Below are the code and all the weights of a small trained network. Each question names an input and a target symbol and asks about switching units off, where a switched-off unit gives its printed mean instead of its output.

import numpy as np


def w(rows, s, z=0):
    codes = np.array(rows[::2]) - 128.0
    scale = np.full(codes.shape[1], s)
    scale[-1] = z or s
    return codes * scale


def f(y):
    return np.maximum(y, 0)


def softmax(a):
    e = np.exp(a - a.max(-1, keepdims=True))
    return e / e.sum(-1, keepdims=True)


def log_softmax(a):
    a = a - a.max(-1, keepdims=True)
    return a - np.log(np.exp(a).sum(-1, keepdims=True))


def net(x, mask):
    ids = ['γζμπτφω'.index(c) for c in x.split()]
    T = len(ids)
    res = E[ids] + P[:T]
    u = 0
    for l in range(2):
        q, k, v = (res @ M[l].T for M in (Q, K, V))
        z = softmax(np.where(np.tri(T) > 0, q @ k.T / 2**0.5, -1e9)) @ v
        res = res + np.where(mask[u], z, O[l][:, -1]) @ O[l][:, :-1]
        u += 1
        y = f(res @ A[l][:, :-1].T + A[l][:, -1])
        res = res + np.where(mask[u : u + 12], y, B[l][:, -1]) @ B[l][:, :-1]
        u += 12
    return log_softmax(res[-1] @ U[:, :-1].T + U[:, -1])


Q, K, V, O, A, B = {}, {}, {}, {}, {}, {}
E = w([
[133,153,124],'γ',
[114,103,107],'ζ',
[69,40,167],'μ',
[105,108,111],'π',
[59,172,163],'τ',
[139,174,252],'φ',
[245,66,109],'ω',
],0.017)
P = w([
[60,147,34],'0',
[99,178,2],'1',
[69,146,21],'2',
[76,113,30],'3',
[94,98,57],'4',
[111,106,84],'5',
[111,84,105],'6',
[116,114,148],'7',
[120,104,175],'8',
[104,93,213],'9',
[106,88,225],'10',
[74,77,242],'11',
],0.0049)
Q[0] = w([
[243,46,131],'0.h1',
[212,68,146],'0.h1',
],0.011)
K[0] = w([
[58,217,16],'0.h1',
[56,255,88],'0.h1',
],0.0028)
V[0] = w([
[2,115,131],'0.h1',
[105,187,211],'0.h1',
],0.0075)
O[0] = w([
[118,255,189,252],'0.h1',
[65,122,29,160],'0.h1',
],0.0057,0.0032)
A[0] = w([
[161,163,170,137],'0.n1',
[144,182,123,112],'0.n2',
[192,122,22,183],'0.n3',
[170,98,2,26],'0.n4',
[116,184,165,221],'0.n5',
[181,171,218,218],'0.n6',
[88,104,191,99],'0.n7',
[226,151,101,214],'0.n8',
[90,167,103,251],'0.n9',
[69,118,239,251],'0.n10',
[150,72,39,183],'0.n11',
[103,167,242,33],'0.n12',
],0.0092,0.003)
B[0] = w([
[123,137,35,150],'0.n1',
[74,130,157,140],'0.n2',
[87,112,203,154],'0.n3',
[184,107,228,142],'0.n4',
[103,104,130,192],'0.n5',
[99,118,25,182],'0.n6',
[249,131,63,178],'0.n7',
[83,35,186,154],'0.n8',
[2,101,68,185],'0.n9',
[191,72,34,255],'0.n10',
[86,136,136,150],'0.n11',
[139,153,104,193],'0.n12',
],0.0068,0.0097)
Q[1] = w([
[211,254,203],'1.h1',
[129,142,198],'1.h1',
],0.0095)
K[1] = w([
[50,159,149],'1.h1',
[122,2,143],'1.h1',
],0.0093)
V[1] = w([
[233,58,185],'1.h1',
[254,190,57],'1.h1',
],0.0041)
O[1] = w([
[56,45,112,8],'1.h1',
[13,150,255,141],'1.h1',
],0.0084,0.0016)
A[1] = w([
[7,205,150,166],'1.n1',
[174,183,133,134],'1.n2',
[128,6,63,165],'1.n3',
[255,92,58,90],'1.n4',
[147,50,138,123],'1.n5',
[35,95,105,200],'1.n6',
[119,230,64,181],'1.n7',
[205,170,217,139],'1.n8',
[214,207,80,242],'1.n9',
[154,61,106,189],'1.n10',
[81,142,158,131],'1.n11',
[170,120,202,252],'1.n12',
],0.01,0.0033)
B[1] = w([
[176,81,188,183],'1.n1',
[176,179,115,134],'1.n2',
[148,218,124,246],'1.n3',
[82,128,207,182],'1.n4',
[96,149,122,177],'1.n5',
[255,124,137,208],'1.n6',
[92,38,133,203],'1.n7',
[90,98,198,130],'1.n8',
[138,61,152,172],'1.n9',
[101,185,118,192],'1.n10',
[136,173,177,137],'1.n11',
[40,91,46,144],'1.n12',
],0.0076,0.012)
U = w([
[141,122,131,36],'γ',
[123,119,138,1],'ζ',
[34,130,178,191],'μ',
[176,171,91,188],'π',
[166,67,73,185],'τ',
[80,134,109,87],'φ',
[188,119,248,149],'ω',
],0.012,0.0034)

Each question gives the input, a string of symbols that net reads in full, and the target symbol t.
The units are the heads (2 rows each of Q, K, V and O) and the neurons (one row each of A and B). Each row of codes is followed by its name. A weight is (code - 128) times the scale printed after its matrix; where a second scale follows, it is the last column's (O, A, B and U).
mask holds one flag per unit, layer by layer, with each layer's heads first. A switched-off unit (its flag False) gives its mean, the last column of its rows in O or B, instead of its output. The means were averaged over made-up inputs and are rounded, as every weight is.
A unit's drop is (log p(t) with every unit on - log p(t) with that unit switched off) / (log p(t) with every unit on - log p(t) with every unit switched off).
most important unit: the unit with the biggest drop
k most important neurons: the k neurons with the biggest drops, biggest first
k most important neurons of layer l: the k neurons of layer l with the biggest drops, biggest first
drop of u: that unit's drop, to one decimal
input ω ζ π, target π: 4 most important neurons -> (1.n3 1.n7 1.n6 0.n8)
input γ ζ π γ φ, target τ: 2 most important neurons -> (0.n6 1.n9)
input τ τ τ μ φ τ τ τ τ τ φ ζ, target ω: most important neuron of layer 1 -> (1.n1)
input γ γ π τ τ ζ τ φ γ, target ω: 2 most important neurons -> (0.n10 0.n7)
input ω φ μ γ τ ζ τ τ φ γ π, target ω: 4 most important neurons -> (0.n10 0.n7 0.n12 0.n1)
input π φ μ γ, target ω: 2 most important neurons -> (0.n10 1.n1)
input τ τ μ τ τ ζ μ τ φ ζ τ, target ω: 4 most important neurons of layer 1 -> (1.n1 1.n6 1.n11 1.n12)
input φ τ φ μ τ τ τ τ φ ω, target μ: 2 most important neurons of layer 0 -> (0.n8 0.n9)
input τ μ φ φ φ μ μ φ φ τ, target ω: 3 most important neurons -> (1.n1 1.n6 0.n9)
input τ π τ τ ω μ μ, target π: 2 most important neurons of layer 1 -> (1.n3 1.n7)
input π μ ζ φ π, target ω: 3 most important neurons -> (0.n10 0.n7 1.n1)
input μ τ τ φ ω μ τ π τ μ φ ζ, target ω: 4 most important neurons -> (0.n10 0.n7 0.n12 0.n1)
input ω τ γ τ ζ φ ω γ τ ω τ, target π: drop of 0.n10 -> 0.0
input φ τ μ τ τ, target τ: most important unit -> 0.h1
input γ ω τ φ, target τ: drop of 0.n6 -> 0.2
input μ τ ω ζ ω φ τ μ π ω τ, target π: drop of 0.n6 -> -0.1
